Below is a small trained network, with its code and all its weights. Each question gives an input and a class and asks what happens when units are switched off, that is, made to give their printed mean instead of their output.

import numpy as np


def w(rows, s, z=0):
    codes = np.array(rows[::2]) - 128.0
    scale = np.full(codes.shape[1], s)
    scale[-1] = z or s
    return codes * scale


def norm(h):
    return h / np.sqrt((h * h).mean(-1, keepdims=True) + 1e-5)


def f(y):
    return np.maximum(y, 0)


def log_softmax(a):
    a = a - a.max(-1, keepdims=True)
    return a - np.log(np.exp(a).sum(-1, keepdims=True))


def net(x, mask):
    res = np.array(x, float).reshape(1, 4) / 4 @ E
    u = 0
    for l in range(3):
        y = f(norm(res) @ A[l][:, :-1].T + A[l][:, -1])
        res = res + np.where(mask[u : u + 8], y, B[l][:, -1]) @ B[l][:, :-1]
        u += 8
    return log_softmax(norm(res)[-1] @ U[:, :-1].T + U[:, -1])


A, B = {}, {}
E = w([
[73,132,116,125,82,254,116],'x0',
[145,125,122,131,122,132,128],'x1',
[150,156,133,47,23,84,171],'x2',
[111,61,115,90,79,137,3],'x3',
],0.0081)
A[0] = w([
[142,137,129,189,177,160,197,187],'0.n0',
[165,139,113,156,162,72,165,102],'0.n1',
[123,157,95,120,160,149,251,185],'0.n2',
[126,132,82,146,201,147,65,136],'0.n3',
[94,139,120,115,102,224,151,147],'0.n4',
[151,128,149,154,176,101,115,7],'0.n5',
[87,137,153,139,167,137,167,60],'0.n6',
[121,125,132,78,83,113,164,176],'0.n7',
],0.012,0.0019)
B[0] = w([
[31,226,13,88,254,82,91,232],'0.n0',
[96,78,152,67,236,77,248,220],'0.n1',
[224,82,215,233,18,180,95,254],'0.n2',
[169,72,212,167,74,118,180,211],'0.n3',
[27,155,135,82,239,216,201,211],'0.n4',
[100,57,42,159,54,121,171,177],'0.n5',
[228,141,53,139,184,159,151,173],'0.n6',
[158,236,115,149,25,75,132,203],'0.n7',
],0.0091,0.0086)
A[1] = w([
[152,168,112,64,114,123,148,51],'1.n0',
[110,105,168,162,55,163,138,103],'1.n1',
[118,161,42,3,133,105,80,4],'1.n2',
[110,132,112,116,133,195,142,72],'1.n3',
[168,97,155,115,173,167,90,88],'1.n4',
[69,108,138,105,95,159,138,143],'1.n5',
[168,96,145,178,100,47,84,54],'1.n6',
[107,157,129,120,123,187,107,80],'1.n7',
],0.017,0.0019)
B[1] = w([
[115,122,164,189,174,134,113,192],'1.n0',
[89,132,123,133,172,207,143,239],'1.n1',
[185,188,36,22,149,184,77,191],'1.n2',
[113,187,115,198,53,94,20,215],'1.n3',
[60,100,119,114,164,124,103,164],'1.n4',
[188,91,142,140,128,138,112,202],'1.n5',
[90,105,53,143,73,11,132,254],'1.n6',
[191,39,123,86,170,102,252,204],'1.n7',
],0.017,0.0074)
A[2] = w([
[165,119,109,82,135,48,132,33],'2.n0',
[177,149,246,170,66,62,137,83],'2.n1',
[82,186,192,174,135,196,177,4],'2.n2',
[197,182,195,101,63,218,135,44],'2.n3',
[106,135,137,145,166,243,50,163],'2.n4',
[86,9,204,165,81,113,80,147],'2.n5',
[158,153,117,163,132,72,153,163],'2.n6',
[122,115,52,134,138,174,158,149],'2.n7',
],0.015,0.0021)
B[2] = w([
[121,188,100,200,94,170,88,226],'2.n0',
[111,184,221,97,82,147,201,184],'2.n1',
[51,93,96,215,94,118,97,218],'2.n2',
[97,3,71,74,137,211,128,199],'2.n3',
[169,228,207,111,172,173,108,252],'2.n4',
[238,40,190,165,117,112,88,208],'2.n5',
[130,87,169,35,116,161,107,254],'2.n6',
[113,143,103,97,110,41,167,245],'2.n7',
],0.019,0.0085)
U = w([
[119,93,84,83,206,45,229,29],'0',
[170,10,118,180,70,30,97,98],'1',
[141,170,232,77,28,101,204,212],'2',
[138,213,36,104,45,86,47,78],'3',
[77,248,127,198,188,125,109,224],'4',
[217,105,242,176,156,167,68,185],'5',
[45,61,115,181,80,217,156,125],'6',
[188,131,89,22,155,217,103,2],'7',
],0.015,0.0009)

Each question gives the input, the list of numbers given to net, and the class t.
The units are the neurons (one row each of A and B). Each row of codes is followed by its name. A weight is (code - 128) times the scale printed after its matrix; where a second scale follows, it is the last column's (A, B and U).
mask holds one flag per neuron, layer by layer. A switched-off neuron (its flag False) gives its mean, the last column of its row in B, instead of its output. The means were averaged over made-up inputs and are rounded, as every weight is.
A unit's drop is (log p(t) with every unit on - log p(t) with that unit switched off) / (log p(t) with every unit on - log p(t) with every unit switched off).
The circuit of an input: a set's keep is (log p(t) with only the set's units on - log p(t) with every unit switched off) / (log p(t) with every unit on - log p(t) with every unit switched off). Starting from the 12 units with the biggest drops (on a tie, the unit counted first), units are removed one at a time, each time the one whose removal leaves the highest keep (on an exact tie, the one counted first), for as long as the keep stays at least 0.8.
units of the circuit, in order: the units of the circuit, biggest drop first
most important unit: the unit with the biggest drop
top k neurons: the k neurons with the biggest drops, biggest first
top k neurons in layer l: the k neurons of layer l with the biggest drops, biggest first
input [8,4,0,-2], class 4: units of the circuit, in order : 0.n4, 1.n3
input [-8,3,1,1], class 3: units of the circuit, in order : 2.n0
input [6,-7,-7,1], class 5: units of the circuit, in order : 1.n2, 2.n5
input [-1,-5,-8,3], class 1: units of the circuit, in order : 0.n4, 1.n6
input [7,-8,7,2], class 7: units of the circuit, in order : 0.n2, 1.n2
input [-1,8,1,7], class 3: top 3 neurons : 0.n2, 0.n4, 1.n2
input [-1,-5,4,1], class 3: top 2 neurons : 0.n3, 0.n2
input [2,-4,6,1], class 7: top 3 neurons : 0.n2, 1.n2, 0.n3
input [5,-8,0,-8], class 4: top 3 neurons : 1.n6, 0.n0, 0.n4
input [-4,-4,3,8], class 3: top 2 neurons : 0.n2, 1.n2
input [8,0,-6,1], class 5: top 4 neurons in layer 1 : 1.n3, 1.n2, 1.n5, 1.n6
input [8,-6,-6,0], class 4: top 2 neurons : 0.n4, 0.n2
input [-8,2,2,-1], class 2: top 2 neurons : 0.n0, 0.n1
input [-3,8,-2,-3], class 0: units of the circuit, in order : 0.n1
input [-1,8,-1,-7], class 0: top 2 neurons : 0.n0, 0.n2
input [2,-8,-6,-3], class 4: top 2 neurons : 1.n6, 0.n0
input [1,2,0,6], class 5: top 2 neurons in layer 0 : 0.n0, 0.n7
input [-3,3,5,1], class 3: top 4 neurons : 0.n3, 0.n2, 1.n2, 0.n4
input [5,1,2,4], class 7: top 2 neurons : 1.n6, 0.n2
input [5,-5,7,-1], class 6: most important unit : 0.n0
input [3,-4,0,1], class 5: top 3 neurons in layer 1 : 1.n3, 1.n5, 1.n6
input [1,3,3,-8], class 6: top 2 neurons in layer 1 : 1.n6, 1.n7
